Below are the code and all the weights of a small trained network. Each question names an input and a class and asks about switching units off, where a switched-off unit gives its printed mean instead of its output.

import numpy as np


def w(rows, s, z=0):
    codes = np.array(rows[::2]) - 128.0
    scale = np.full(codes.shape[1], s)
    scale[-1] = z or s
    return codes * scale


def f(y):
    return np.maximum(y, 0)


def log_softmax(a):
    a = a - a.max(-1, keepdims=True)
    return a - np.log(np.exp(a).sum(-1, keepdims=True))


def net(x, mask):
    res = np.array(x, float).reshape(1, 8) / 4 @ E
    y = f(res @ A[0][:, :-1].T + A[0][:, -1])
    res = res + np.where(mask, y, B[0][:, -1]) @ B[0][:, :-1]
    return log_softmax(res[-1] @ U[:, :-1].T + U[:, -1])


A, B = {}, {}
E = w([
[92,192,255,103,107,134,52,117,109,184,70,122],'x0',
[119,151,167,59,66,120,148,130,106,144,110,188],'x1',
[206,117,119,137,108,154,155,200,143,152,47,91],'x2',
[94,63,179,96,89,55,83,150,171,104,37,43],'x3',
[216,27,236,127,114,100,136,74,101,92,218,163],'x4',
[163,170,120,188,67,90,135,186,152,174,189,78],'x5',
[94,62,106,135,139,126,123,56,87,121,86,82],'x6',
[111,168,207,141,217,155,176,132,225,70,129,70],'x7',
],0.0076)
A[0] = w([
[75,133,54,86,188,131,64,126,125,119,76,92,227],'neuron 0',
[220,108,73,171,54,91,182,127,91,110,157,202,97],'neuron 1',
[94,96,168,101,214,37,72,46,184,26,129,76,176],'neuron 2',
[155,119,125,219,162,120,91,70,130,95,172,106,254],'neuron 3',
[40,116,169,126,179,77,87,126,179,134,83,82,227],'neuron 4',
[127,169,125,152,48,122,116,98,187,154,150,182,173],'neuron 5',
[89,161,136,87,130,134,129,165,164,120,54,80,96],'neuron 6',
[171,102,169,85,138,110,75,78,162,156,232,207,142],'neuron 7',
[183,77,115,112,7,27,141,138,107,74,83,117,183],'neuron 8',
[199,135,101,145,125,84,171,186,134,2,219,124,147],'neuron 9',
[157,139,201,112,172,83,122,112,147,140,139,99,242],'neuron 10',
[55,134,60,175,185,128,128,66,81,149,58,87,194],'neuron 11',
[103,123,93,88,166,128,136,128,141,97,134,147,104],'neuron 12',
[77,166,117,134,104,163,84,153,114,224,178,174,200],'neuron 13',
[95,246,185,86,56,90,78,99,165,160,147,139,245],'neuron 14',
[115,143,172,111,122,127,100,169,116,235,137,169,237],'neuron 15',
[129,181,80,85,201,227,141,69,105,126,134,224,162],'neuron 16',
[47,32,181,19,122,134,139,27,58,102,137,188,133],'neuron 17',
[239,145,64,190,117,203,100,223,167,143,168,66,116],'neuron 18',
],0.0071,0.0024)
B[0] = w([
[195,148,128,34,139,230,79,155,143,112,160,90,205],'neuron 0',
[228,124,67,134,179,145,110,136,153,225,89,170,210],'neuron 1',
[148,165,213,208,225,44,107,100,74,126,166,218,246],'neuron 2',
[17,140,114,126,209,73,139,130,121,162,162,189,202],'neuron 3',
[172,142,174,141,118,164,33,153,154,188,114,168,225],'neuron 4',
[156,166,88,134,205,90,111,156,64,117,202,132,177],'neuron 5',
[129,149,135,100,49,226,138,172,152,173,62,61,203],'neuron 6',
[83,77,81,52,184,98,168,145,116,96,143,103,227],'neuron 7',
[143,201,160,172,127,82,187,195,184,212,118,150,199],'neuron 8',
[77,61,126,88,254,106,180,187,110,131,134,108,224],'neuron 9',
[100,167,184,211,132,102,197,62,141,130,96,146,204],'neuron 10',
[147,130,119,64,148,117,104,120,49,91,119,63,201],'neuron 11',
[138,86,68,78,113,146,158,145,119,130,142,109,160],'neuron 12',
[96,139,90,130,146,123,106,151,81,38,127,186,206],'neuron 13',
[50,254,100,142,109,98,82,142,108,176,188,169,239],'neuron 14',
[98,173,161,138,133,107,133,81,99,118,185,162,205],'neuron 15',
[153,62,174,163,87,150,166,122,60,96,134,69,242],'neuron 16',
[91,113,75,85,96,144,52,135,112,87,157,97,254],'neuron 17',
[38,120,148,97,195,118,52,172,118,144,104,101,214],'neuron 18',
],0.0064,0.0095)
U = w([
[116,190,159,234,142,107,128,96,140,146,152,190,234],'0',
[94,108,80,94,169,124,45,152,97,89,115,115,209],'1',
[130,76,110,142,172,126,187,153,208,145,111,105,5],'2',
[124,192,126,88,55,165,99,154,193,186,85,108,97],'3',
[149,88,116,131,95,176,141,63,97,2,100,97,52],'4',
[207,140,139,182,120,144,101,120,192,244,49,137,85],'5',
],0.0083,0.0021)

Each question gives the input, the list of numbers given to net, and the class t.
The units are the neurons (one row each of A and B). Each row of codes is followed by its name. A weight is (code - 128) times the scale printed after its matrix; where a second scale follows, it is the last column's (A, B and U).
mask holds one flag per neuron, in row order. A switched-off neuron (its flag False) gives its mean, the last column of its row in B, instead of its output. The means were averaged over made-up inputs and are rounded, as every weight is.
A unit's drop is (log p(t) with every unit on - log p(t) with that unit switched off) / (log p(t) with every unit on - log p(t) with every unit switched off).
The circuit of an input: a set's keep is (log p(t) with only the set's units on - log p(t) with every unit switched off) / (log p(t) with every unit on - log p(t) with every unit switched off). Starting from the 12 units with the biggest drops (on a tie, the unit counted first), units are removed one at a time, each time the one whose removal leaves the highest keep (on an exact tie, the one counted first), for as long as the keep stays at least 0.8.
circuit, biggest first: the units of the circuit, biggest drop first
k most important neurons: the k neurons with the biggest drops, biggest first
drop of u: that unit's drop, to one decimal
input [-7,7,-2,-4,4,-6,-3,7], class 4: circuit, biggest first	neuron 16
input [-1,6,3,3,0,2,4,-3], class 5: circuit, biggest first	neuron 8; neuron 13
input [1,4,2,-1,-4,5,1,3], class 3: 2 most important neurons	neuron 2; neuron 6
input [-7,6,-5,0,-4,7,-2,8], class 2: circuit, biggest first	neuron 9; neuron 17
input [0,-6,3,-5,1,8,5,8], class 2: circuit, biggest first	neuron 14; neuron 9
input [0,1,8,-6,6,7,5,7], class 2: circuit, biggest first	neuron 9; neuron 14
input [3,7,4,4,7,2,-4,-7], class 0: 3 most important neurons	neuron 15; neuron 6; neuron 14
input [3,0,6,7,8,-1,-3,8], class 0: 2 most important neurons	neuron 2; neuron 10
input [4,-5,-2,-6,8,-5,-7,2], class 1: 3 most important neurons	neuron 7; neuron 8; neuron 17
input [-6,-5,2,0,2,-8,-2,8], class 0: 3 most important neurons	neuron 2; neuron 7; neuron 17
input [5,-3,2,-3,-4,8,3,6], class 3: circuit, biggest first	neuron 2; neuron 6
input [5,-6,4,-3,-6,-2,-6,4], class 3: circuit, biggest first	neuron 6; neuron 2
input [-5,4,-3,2,-8,-3,2,4], class 4: circuit, biggest first	neuron 14; neuron 18; neuron 3; neuron 9
input [8,8,-4,5,-4,1,-5,4], class 0: circuit, biggest first	neuron 14
input [0,-4,4,-2,3,-2,-3,5], class 2: 3 most important neurons	neuron 14; neuron 9; neuron 15
input [8,-7,3,8,-3,-1,0,5], class 5: 2 most important neurons	neuron 2; neuron 4
input [-8,-4,2,7,4,-1,-6,-4], class 2: circuit, biggest first	neuron 9; neuron 8
input [0,-4,6,3,5,-4,8,-5], class 5: 2 most important neurons	neuron 8; neuron 7
input [-5,-3,8,-4,2,-5,-2,-5], class 5: 2 most important neurons	neuron 1; neuron 7
input [0,-6,-7,8,-1,8,7,4], class 0: most important neuron	neuron 2
input [1,8,5,8,7,-8,-1,7], class 0: 2 most important neurons	neuron 2; neuron 10
input [-8,5,5,-2,5,1,-3,-7], class 5: drop of neuron 7	-0.1
